Each name stands for a flat space through zero: a line, a plane or more. A row that begins with a name and a colon came from that space; any other row is followed by the name of the space it lies nearest, among the names in its block.
sghg: [-49   3  28  -8   5   7  -2  10  19  -5  -6 -13 -17  -6 -28  -6 -26 -40
 -46 -29  -4  -1   2 -18  49  -3]
njsn: [  5  35  28 -12  18  28 -19  19  14 -13 -19 -21 -35 -16 -58 -37  -4  48
 -11  -6  33 -27 -38  34   0 -36]
qtpz: [ -4  21 -10  -4   0  19   6 -33  46  10  13  46 -19  24   4 -12  -8 -14
 -64 -24 -12 -20  -9 -16  90  12]
njsn: [ 20  -3  36 -41  -3 -38 -15 -36  19  34   2  20  -3  40  68 -13 -16  15
  -9 -36 -11  -7   5 -27 -15  55]
sghg: [ -3  -1   9  -4  16 -25  43  17  16  -7   2 -16   0 -28 -35  18 -20 -35
 -35  -1  -5  38 -10  10  11   8]
sghg: [-39  -8   3   8   0   5 -22  10  -6   4  -5 -13 -11   9  13  -5 -16  -1
  -7 -14   2 -22  10  -1   3 -16]
nlgh: [  6 -35 -36  -5  -7   4  33  56  12 -48  20   4   3 -18 -18  53  -2  -5
  19  29  20  31   4  16 -54  -3]
nlgh: [ -3  -8 -23   6   2   4  17 -14  27  18  14  31  -3  14  38  11  -3  13
 -18   1   8 -13 -12  18  16  12]
qtpz: [ 35  10 -21  -7 -14   9 -14  -5 -14  -4  17  15  24   7 -28  -6  30  31
 -11   5   0  -3  -5 -11 -11   3]
glbg: [  4 -11 -22   9  -1  -3  16  16   7  -6   8   2  -9   2  15  16  -7   4
   8   9   4   1   4  16 -19   1]
nlgh: [-35 -19  -8   5 -14 -20 -23  28 -32  34  18 -39  19  15   5  -6  -5  25
 -37 -30   2 -20  12   0 -48  18]
nlgh: [-54 -30 -12  29  -1   8  20 -10  -6  40   6   2  28  -8  39  19   9 -16
   3  10  11  -2  -4  18   6  14]
glbg: [ 14 -17  10 -45 -10 -39 -35   8   1 -17  13   9   6  31  18  10 -21  13
 -24 -30 -13   3  21 -42 -38  13]
sghg: [ 12  -3 -19   4  -3   0   5   8  -2   4  11   2   5   3   2   4   7  23
  -2   6   8  -5  -6  14 -22   4]
sghg: [  2   9 -11  -5 -14  13 -11  20   7   3  16  -7 -20  22 -13 -16  -3  22
 -29 -23   4 -25   5  -3  -7  17]
qtpz: [ 29  17  -6 -14  -6  -1 -12   0   3 -18   7   9  -6  11 -26  -9   2   6
 -20  -9 -12  -1   5 -20  12  -2]
sghg: [ 18  15  21 -10  22 -18  -5 -38   3  15 -14  15  16 -10   3 -11   3  20
  -8   5   2   4 -29  11  16 -17]
nlgh: [  6  -8 -24  -8   5 -45  -2   1   6 -20  15  14   3  15   4  23 -32 -25
 -56 -16 -36  15  20 -27  23 -16]
njsn: [-45 -29   0  -9  18 -17  -6  27  10 -18   1  -5   7 -14  -5  29 -30   3
 -31  -3  17   4 -12  14 -14 -37]
sghg: [ 12  23  23 -40   2 -12 -58  -5  14 -26  -7  10 -30  33 -12 -27 -29  20
 -42 -41 -15 -27   8 -39  23 -26]
glbg: [ -4 -11 -14  -5 -15  -3 -10  25  -7 -18  13  -7  -2  11  -9   9  -6  -9
 -11 -11  -9   1  23 -21 -15   6]
qtpz: [ 23  11 -12  -8  -1 -11   5  16  21 -13   9   1 -35  19   1  -4 -23   6
 -23 -16 -10  -8   9   1   0   6]
njsn: [  4 -15  -4  10 -10 -27  26 -33  -8  32   8  12  22  12  55  14   5 -44
  12  -1 -31  23  25 -24  13  48]
njsn: [-26  11  14   2 -20  22 -10   1  -1  10   2 -12 -13  15 -14 -22   1 -35
 -18 -29 -15 -12  23 -35  38  28]
glbg: [-18   8  18  19  11  11   1  -6 -25   3 -22 -24  14 -32 -29  -9  13 -17
  23  17   2  10  -8   9  14 -26]
qtpz: [ 15   1 -15  11 -24  20  11 -18 -15   8  12  15  25   3  -2   2  36 -25
  20  11 -14  13  17 -27  16  32]
nlgh: [  4  -6  -6 -12   7  -5  -1  -2  26  -2   5  21 -14  14  27   8 -15  21
 -11  -4  10 -12 -10  12  -4  -3]
glbg: [-22  -5 -11  30  11 -23  41  -5   8  24   1 -11  -9  -6  25  12 -23 -44
 -21  -3 -20  13   8  15  33  12]
glbg: [  3 -15  -3  -5  13 -24  -7   6  -3  -9  -5   0   3  -2  22  16 -14  19
  12   9   6   3  -4  15 -33 -23]
sghg: [-26   2   4  -5  15   7 -15 -14  12  19   2  14  13  -3  -8  -7  -1  32
 -46  -9  20 -22 -34  18  23 -22]
glbg: [ 42  -2  19 -33  -6  -1   2  -3  10 -10   0  14   4   2   7   3  15  25
  38   9  16  14  -9  -4 -46  27]
nlgh: [-30  10  27  24  14 -10   2 -11 -34  13 -25 -39  18 -34 -32 -12   1 -42
   2   4 -17  19   2  -4  31 -24]
qtpz: [ 48  21  11 -18   4 -16 -14 -42  -1  20  -2  23  14  14  14 -21  16  35
  -2  -2  -6  -5 -16  -5   1  11]
qtpz: [ -9   4 -18  14 -11  23  15  -7   7  13  14  12   6   3  -8  -1  15 -14
 -18  -1  -2  -4   0  -4  33  19]
njsn: [ -8  -4 -15   4   0  17  -9  18   2 -15   3   2  -6  -2 -11   4   1  20
   0   7  15 -13  -6  13  -9 -23]
nlgh: [ 62  28 -44   1 -10  -9  20  -2  14 -22  26  24 -11  16 -33   1   3  -8
 -45  -3 -33  11  11 -19  36  11]
qtpz: [-25 -12  12   2   1   9   2 -28   6   9  -8  20  13  -1  30   9   4 -28
  16   6  -2   5   2 -13  30   3]
nlgh: [  4  -7   0  -9  12   0  11  19  19 -23  -4   3 -14 -11  -4  16 -13  12
   9  12  19   6 -14  22 -20 -17]
njsn: [  7 -13 -40  23 -17  10  11  -4 -14  -6  14  17  17   6  16  20  19 -21
  22  20 -16   8  23 -12   6   6]
glbg: [-14  14  44  -8  -5  33 -39  -2 -33 -24 -31 -23  12 -24 -53 -24  24 -15
  46   8   5   5   4 -28   7 -29]
qtpz: [ 10  -6 -13  10  -9  -7  16  32 -10  -7   5 -26 -14  -1   0   7  -5  -5
  21   4  -3   8  18   9 -38  14]
qtpz: [ 24  -1 -11  -9   0  -8 -15   4  -9   1   8   4  14   4  -3  -1  11  46
  -1   6  12  -8 -13  12 -38  -8]
sghg: [-36 -18   3  11   2  14  12  -2   0  -5  -5   5  15 -19   0  19   4 -35
  13  14   4  15   1  -3  20  -8]
glbg: [  5   7  12  11  10  19  26 -17  25   3 -18  12 -28  -7  30  -3  -2 -12
  45  18  10  -1 -10  23  19   4]
njsn: [-43  13  36   2   3  12   0  10   4  18 -12 -35 -18 -10 -29 -25 -14 -24
 -28 -28   3  -9  -3  -2  30  10]
njsn: [-4  8 -7 12  3 16  6 -2  7  1 -2  4 -9 -4 -6 -5  3  2  0  6  6 -8 -8 13
 18 -9]
njsn: [  2  17  16 -12   3  17 -17   5  12   1  -6  -5 -23   6 -14 -24  -3  29
  -7 -13  16 -24 -14  10  -1  -4]
sghg: [-40  -5  18   4  14   6  15 -10  11  10  -8   0  12 -23 -14   6  -5 -27
 -23   0   8  11 -18   6  38  -9]
nlgh: [ -4 -21 -20   6   0   4  27  -4  13 -23   5  28  11 -11  12  37   2 -38
  17  25  -6  27   8  -7  19  -4]
glbg: [ 13 -10 -47  10 -14   2  34  22  30   1  32  18 -25  26  29  20 -11   1
 -21  -5  -2  -8  13  12  -5  35]
[  1  -8  -8   1 -16  16   0   8  -5   5  10   1   7   6   4   1  17  10
  16   3   9  -5   5  -2 -22  21]
nlgh
[ 17  15   8  -3 -11  23  -9 -48  10  15  -4  38   0  22  34 -18  21  -6
  22  -1 -10 -13   5 -25  42  23]
nlgh
[ 61  34   6 -34   0 -17 -20 -33  25 -15   3  37 -20  33   1 -21  -9  12
 -31 -22 -27  -6   3 -35  37   6]
qtpz
[-36 -13  10  31   7   9  38 -10 -10  29 -12 -16  18 -31  12  10  11 -38
  29  21   7  20  -7  22  13  12]
sghg
[-16 -16 -16  12  -6   9 -18   3 -15  -3  -1   3   6   8  27   8   5  10
  27  10   5 -15  11   2 -18 -16]
sghg
[-36 -14  20  10  20  -8   6   0  -3  26 -16 -19   5 -18  24   2 -10  13
  13   7  23  -5 -22  38 -20 -14]
qtpz
[-24 -12   7   9   9   4 -21 -27 -15   6 -18  12  19  -5  32   4   6   2
  32  16   5  -8  -4   2   8 -32]
sghg
[  9   9  16   7   9  -5  13   0  -9  19 -11 -23  -1 -15  -4 -13   6  14
  18   7  11   3 -15  27 -22   7]
njsn
[-16  14  19   2   3  15  -7  27 -12 -11 -11 -37  -9 -21 -58 -18   0  -3
  -8  -6   9  -1  -6   5  -1 -16]
njsn
[-23 -11  -7  11  -3   2   3  -1  -5  25   7  -4  11   3  18   1   4   6
  -8  -4   7 -10  -3  10  -5  11]
nlgh
[ 48  26 -19   2 -22  -4  25  16  12 -18  15  -7 -43  24 -13 -10 -10 -38
  -9 -18 -38  10  39 -29  19  43]
qtpz
[-28 -18 -10  29  -5  12  36  -8   3  37   4   0   5  -3  44  11   9 -22
  23  11   7   1   2  20   4  34]
qtpz
[-25   5   0  11  -3  14   7  -5   7   4   0   1  -8   0  -7  -4  -4 -33
 -18  -9 -10  -3   8 -12  45   4]
njsn
[  6  -4 -35   3 -13  13  19   9  44  -4  23  31 -43  37  44  10 -19  -2
 -15 -13  -3 -22  15   3  17  29]
glbg
[ 17 -17  41 -36  16 -60   1 -20   9   3 -14   5   4   6  52  14 -30 -10
  16 -10 -12  28   5 -15 -32  17]
glbg
[ 14  32   1  -2  -7   8   8   6  16 -19   3  -5 -33   7 -45 -18 -13 -38
 -40 -23 -28   3  16 -28  57   9]
qtpz
[ 31  10 -20  -4 -15  13   5  -2  10  -2  16  19  -6  17   0  -4  14  14
  -3   0  -2  -7   3  -6   1  22]
nlgh
[-29 -16  41 -17  11   0 -25 -38   9  -3 -29  24   2   4  54   5 -11 -21
  43   2   1  -1   4 -22  20 -16]
nlgh
[ 22  17  28 -16  -2  11  -4 -22  -6  13  -6   3  22 -11 -27 -20  30  15
   8   3  10   8 -20  -6   0  18]
glbg
[-27 -21 -32   6 -14  29 -11  23  -8 -20  18  12  25  -6 -27  22  18   7
 -11  12  16  -5   0  -5  -6 -18]
qtpz
[ 35   4 -24  -6 -25  32   6 -10  18   3  21  37  -5  27  20  -3  28  22
  19   5   8 -15   3  -7  -5  40]
nlgh
[ -1   5   8  -6   4  -6 -11  30 -10 -27  -7 -27 -12 -11 -38  -2 -14  -3
  -5  -5  -1   6   6  -3 -16 -23]
qtpz
[-11  12  46 -20  26 -22   1   3   9  -1 -20 -24  -7 -24 -34 -11 -24  -3
 -28 -15   7  13 -24  10   7 -16]
njsn
[ 12   8  50 -20  20 -38  11 -21   8  38 -17 -17  -2  -5  24 -18 -15  15
  -1 -15   6   9 -23  18 -22  27]
njsn

Rows lie near named flat spaces through zero. A row that begins with a name and a colon came from that space; any other row is followed by the name of its block's space that it lies nearest.
tj_qq: [ 26 -41 -48  22  31  -5 -31 -14 -19 -19  21  -3  -2   5 -38   8  43 -15
  23  14 -18   9  16   3  38 -27]
tj_qq: [-29  22  16  27 -12  35  17 -20  -6   1   2  23  -6  -5 -17  10   3 -22
 -15  -9  -4  29 -21   8  -3 -19]
hp_md: [  5  -2  37  15  13  43  17  -7   9   3 -15  17 -16 -13  29 -27  35  23
 -17  27  10 -16 -29  -1  -4  23]
cj_hz: [  0 -12  -5  -5 -11  12   6  20  -3  13 -13   7  13 -16  22   5  -1  22
   5 -27  10  -3   5   9 -20  12]
sd_zd: [ -9  -5   4  -1 -22  17  19  17   2  12 -16   7  -6 -14  31 -18 -19  13
   8 -23  37 -36  -9  25  -3  13]
nz_rl: [  1  43  21 -34  35 -31   2 -39  -4   9 -19 -38  56  18 -15  26 -18  10
 -12  34 -31  21   4 -17 -25  15]
sd_zd: [ 42 -39 -12 -15   3  30  -3  21  13  19 -26  -6   7 -26   8  15 -16  26
  20  -8  -2  -6 -15  14  -4  37]
sd_zd: [ -8 -27 -58   7   6 -11   6   3 -27  -5 -41 -13  30   7  -4 -26  -6  -7
  28 -14   6 -26  31  10  20 -26]
nz_rl: [ -4  24  16  -3 -19 -15  -5 -13   4 -11  15  11  -6  10  11 -22  50  12
 -13  10   2  -9  13  -5 -16  -2]
nz_rl: [-10  -1  -8  -1 -15  -3   9  12  -1  -1 -23   4   4   3  11 -22   0   2
  -2 -10   0  -7  13  -8  -8  -5]
nz_rl: [  0 -25  26  26   8  58  25  24  17   7 -14  19 -47 -19  28 -27 -14  -1
  -9  12  22 -20 -46   0  22  17]
tj_qq: [  6 -28 -24   8  -9  13  -5  15  -3   0 -19   5  -2 -16 -10   5 -30  -8
  17 -25   2   1   2  10  12  -6]
cj_hz: [-17  22  -9  13 -34  22  14 -20   0  -6 -26  18   8   8 -26 -11  23 -19
 -10  -5 -28  30   2  -6 -13 -24]
hp_md: [-18   8  -8  -6  15   0  20  -4 -17  11 -32 -10  39   7  16  -9   7  14
  -3   1  -3  -2  12  -6 -18  -1]
tj_qq: [ 20 -30   5   8  38  16  -7   4  -3   2   3  -3  -6 -13  12   3   9  16
   5  17   7 -11 -13   1  14  17]
sd_zd: [ -3 -10 -24  -9   8   1  10  13 -12  18  -4 -10  27   2  11  13   4  11
  11 -14   1   2   8   7 -11   2]
cj_hz: [ -8  24  22  -8  -6 -21   0  -4  11 -10  -1  -4 -10  12   2 -16 -10  -6
 -16  16  -5  -3   3 -19  -3   0]
sd_zd: [ 35  -8  -6   2  19  26 -12 -54  -5  -5 -37 -10  26 -17 -40  12   0   3
  21  23 -14  -5 -16  30  18  11]
hp_md: [ -9 -24 -34   6 -10  -4  -1  13 -25  -3 -34  10  29 -12  22 -21  22  23
  15 -36  14 -18  39  10 -14 -11]
cj_hz: [ -4  25  16   7 -17  -7 -21 -38  -7 -15  17  16   3 -10 -28  21  11  -5
  -3 -12  -2  16   6  18  -8 -11]
cj_hz: [ -2  18  24  -2 -11  -9 -12 -17   4 -11  -4   7  -3  -9  -9   3 -15   0
  -8  -3   0   3   2   2  -7   2]
tj_qq: [-24  40  20  -6 -36  -2  11 -17   0  -1 -17  14  16   0   2  -7   5   5
 -15 -16  -2  10   8   3 -33  -4]
hp_md: [-10  49   2  -8 -23  -8  -4 -59 -11  -5  -7   0  39   7 -41  21  14  -8
   0  -4 -17  22   9  22 -20 -15]
nz_rl: [  4  -6 -12  -7 -19   8 -10  23   0  19  32  12  10 -12  -9  57   4   6
   3 -43 -16  50   4   5 -31   2]
sd_zd: [ 26 -16  12  11 -20  30 -11  -7  17  -9  -4  17 -35 -24 -11  -6 -11  -3
  10  -2  13 -17 -25  24  21  13]
tj_qq: [  5   3  19  13  33  -3 -10 -20  -4 -11  38   2 -16   8   3  -4  49   4
 -11  36   2  -4  -8  -6  14  -1]
nz_rl: [ 27 -41 -51  -8 -14  10  -9  35   4  13  -2  -3   7  -5 -15  24  -1  -1
  23 -27 -23  24  10  -1  -2  -1]
sd_zd: [-27   9 -17   6 -34  -3  19  26   2   4  21  11 -18  20  13 -18  14 -17
  -5 -18   9  -1   6  -5  -3 -21]
hp_md: [ 39 -25 -30  -9 -13 -29 -36   0   9 -26 -15  -5  -7   1 -23 -21  12   0
  18   8 -19 -13  29 -10  16  -4]
cj_hz: [-12   1   8   3   9 -30  -2   5  -1 -19 -11  -7 -16   8  14 -38 -25  -8
  -4  13  18 -35  13 -13  21  -8]
nz_rl: [ 21   3  14   0 -30  21  -8  -6  18  -3   8  22 -17 -10  -3  -3  43  13
  -6   1 -10   9  -9   4 -15  13]
sd_zd: [  5   3   1   8  18  28   0 -22 -10  14  22   3  17  -7 -21  45  22   0
   1   0 -15  37 -18  14  -8   1]
nz_rl: [ 50 -33 -34 -13  12  -2 -15  15  15   3  31 -14 -12  19  -6  -3  64  10
  15  34 -24  -1   0 -12  13  12]
nz_rl: [  0  26   0  -9 -28 -20 -24 -21  -5  -3  39  10  14  -2 -28  44  21  -1
   1 -28 -12  35  17  15 -26 -10]
cj_hz: [ -4 -33  -2  22 -17  30  -1  16 -10  -5 -45  28  -4 -41  21 -18 -18  17
  11 -43  27 -21   6  21  -2   3]
hp_md: [  5  12  39  -2  -9  -3 -11  14  28  -8  14  12 -34  -2  -2   5 -12  -6
 -29  11 -23  31 -11 -37 -12   9]
tj_qq: [-10  12  19  18  -5  -2  -9 -18  -4 -17  22  19 -21  -2  -1 -12  27  -5
 -10   4  12  -6   1   5   7 -12]
hp_md: [ 15   4   8   9 -19  37   3 -19  10   6  19  14 -19 -10 -15  12  18  -4
   7   1   8   0 -32  32   8   9]
tj_qq: [  0  -8 -29   8  22   0   2  -9 -12   0  10 -13   9  17 -24  10  10 -20
   9  14 -15  13   0  -3  20 -19]
hp_md: [-13 -22   0   7  15 -12 -10  23 -15  -7 -28   8  14 -18  20  -4 -16  16
  -6 -25   0   7  29 -21 -14  -5]
tj_qq: [ 20  -6  11 -25  10 -26 -21  -1  -2  -5 -41 -10  35 -18  17  -3  -5  41
   0  -3  -8  -9  30 -12 -29  25]
cj_hz: [  8   6  19  -5 -32  11   8   7  22  -4 -17  11 -23  -5  19 -35   5  11
  -6   5  11 -26  -9   1  -5  17]
sd_zd: [  7 -53   1   6  46 -16 -26  45 -14  -2  -3  -1   0 -31  31  18 -37  25
   4 -25  14  -1  21 -18   2  12]
cj_hz: [ 11  -9  -6  -4   7  -2  -6   5  -2   7  32  -3  -3   0   9  12  21  11
  10  -1  14 -10  -2  15   3   8]
cj_hz: [  3 -11  25  16  16   7 -18  -3  -2  -9  13  14 -18 -23  -1  16 -13   2
  -5  -6   9   6  -8   3   7   4]
hp_md: [-14  25 -26 -23 -16 -64 -15  -4  -8 -14  -3 -19  28  28 -21   0 -13 -15
   1  -9 -22  13  47 -21 -12 -26]
cj_hz: [ 20  10  14   0  -7  18   5 -20  28 -10 -21  -5 -24   9 -28 -20 -12 -22
  -7  42 -24   1 -29 -12  22   6]
sd_zd: [ 10 -13 -24 -20  -4 -29  -2  20   4  -4 -31 -19  11  11  12 -29 -14   8
  10   4  -3 -25  25 -15   2   4]
nz_rl: [-15  -3 -27  -6  -3 -17   3  25 -10  11  18  -7  14  12   1  20  -6  -7
   4 -24  -5  20  17  -8 -10 -14]
tj_qq: [ 18 -28  32  25  31  25 -22   1   3 -11  16  20 -32 -30   4  11   7  10
  -9   9   5   7 -19  -3  14  13]
hp_md: [-11  18  -2  -1   6  10   6 -26 -13  12   5  -7  26  -3 -24  40 -23 -11
   6 -11  -2  21 -12  23  -3  -5]
sd_zd: [-18 -22  20  26  38 -19 -22  11 -17 -24  -3  11 -16 -19  13  -6 -30  -2
 -11  -8  15  -3  18 -20  16 -14]
tj_qq: [  7 -13  -3  18   9 -13 -28 -19 -15 -26   5  13  -6 -10  -7 -12  30   5
   5   0   7 -12  21   6  13 -14]
hp_md: [ -2 -10  43  15  18  42   6   3   0   1 -58  27  15 -36  29 -11  17  39
 -29   0 -19  25  -4 -28 -39  23]
nz_rl: [ 17 -38 -29  -5  48  -1   7  36   0  18  31 -27  -6  20  13  11   9  -2
  10  27  -6  -1 -10 -19  23   7]
[ -9   0  -4   2   3   1   1   1  -9   6   3   0  10  -6  -6  22 -19  -4
   3 -18   2  13   1   7  -4  -5]
hp_md
[ -4  16  17 -11  10 -35  -9   7  11  -7  30 -13 -16  19  -3   6 -17 -13
 -15  19  -9  10   3 -27   4  -2]
tj_qq
[-23  18  28  20 -44  17  -7 -19  -5 -13 -16  37  -9 -35  -9   6 -29  -4
  -5 -48  22   4   0  30 -13 -10]
nz_rl
[ 12  -9  -7 -22 -12 -14   3  32  17  10   7 -14 -12   6  18  -6 -23   5
   8  -3  11 -21  -1  -2   1  17]
tj_qq
[ 12  -6  -2  -4  11   2  -2  -7   2  -3 -26  -8  11  -2  -7  -6  -7   4
   2  14 -13   0   0  -8   3   6]
sd_zd
[ 50 -32  14 -13  24  14 -32  12  13  14  31  -2  -4 -31  -5  59  -3  27
   9  -4 -11  26 -17   7  -9  39]
sd_zd
[-36  16  12   1  20  18  42   9 -12  26  -1  -7  18  11  36  -3   0   8
 -12   3  18  -6 -16   0 -14   5]
hp_md
[ 16 -12 -20  16   7   0 -24 -35 -14 -18   8   2   1  -8 -38  11   9 -14
  21   1   2  -5   4  27  29 -17]
sd_zd
[ -3  -3  19   2  -1  -9  -2   5   0  -8  -1   6 -15 -11  32 -27  -3  17
   0  -2  36 -43   3  12   6  11]
tj_qq
[ -5   1   7  -4 -20   0   4  23   7  10  29   9 -18  -4  21   6  -1   7
  -1 -21  22  -8  -5  10  -9   8]
sd_zd
[ -5  10  49  14   6  32   2 -27   1  -4 -36  15  -3 -38  -1   6 -49   6
  -9  -6  17  -6 -28  20   0  17]
nz_rl
[-19   5  11  14  42   3   3 -23 -23  -3 -22  -4  28  -4  -5   8  -6   1
 -10  10  -9  16   3 -10  -1 -10]
sd_zd
[  6  14  13 -22  36 -50  -8  -5   1  -6  28 -29   3  29  20 -16  23  13
  -8  45   4 -27  13 -21   5  10]
tj_qq
[-28  42 -12 -14  -5  -2  28 -27 -14  15 -37 -16  59  22 -17  10  -1  -6
  -8   1 -30  30  10  -7 -31 -13]
tj_qq
[  6   7 -11 -12 -33 -57 -33  -1   1 -29  10   4  -8   7  -3 -24  14   3
   6 -14   7 -23  45  -2  -2 -14]
tj_qq
[  3   6   4   5  17  31  17 -17  -4  15   4   0  14   4   1   8  40   9
  -4  20 -10  12 -20   5  -8   8]
tj_qq
[ 11   0   4  -3  -8   0 -11  -2  10  -4   2   3  -7  -3 -15  10  -5  -5
  -2   1 -14  15  -3  -5  -1   2]
hp_md
[ -5  25   6   1 -45  12   3 -12   9   1  20  20 -10   1 -11   5  26  -5
  -4 -16   0  11  -6  17 -15  -5]
hp_md
[ 25 -21   8 -23  46   1   2  14   3  18 -24 -27  26  -8  26   8 -15  34
   3  23  -5 -10  -6 -13  -9  38]
tj_qq
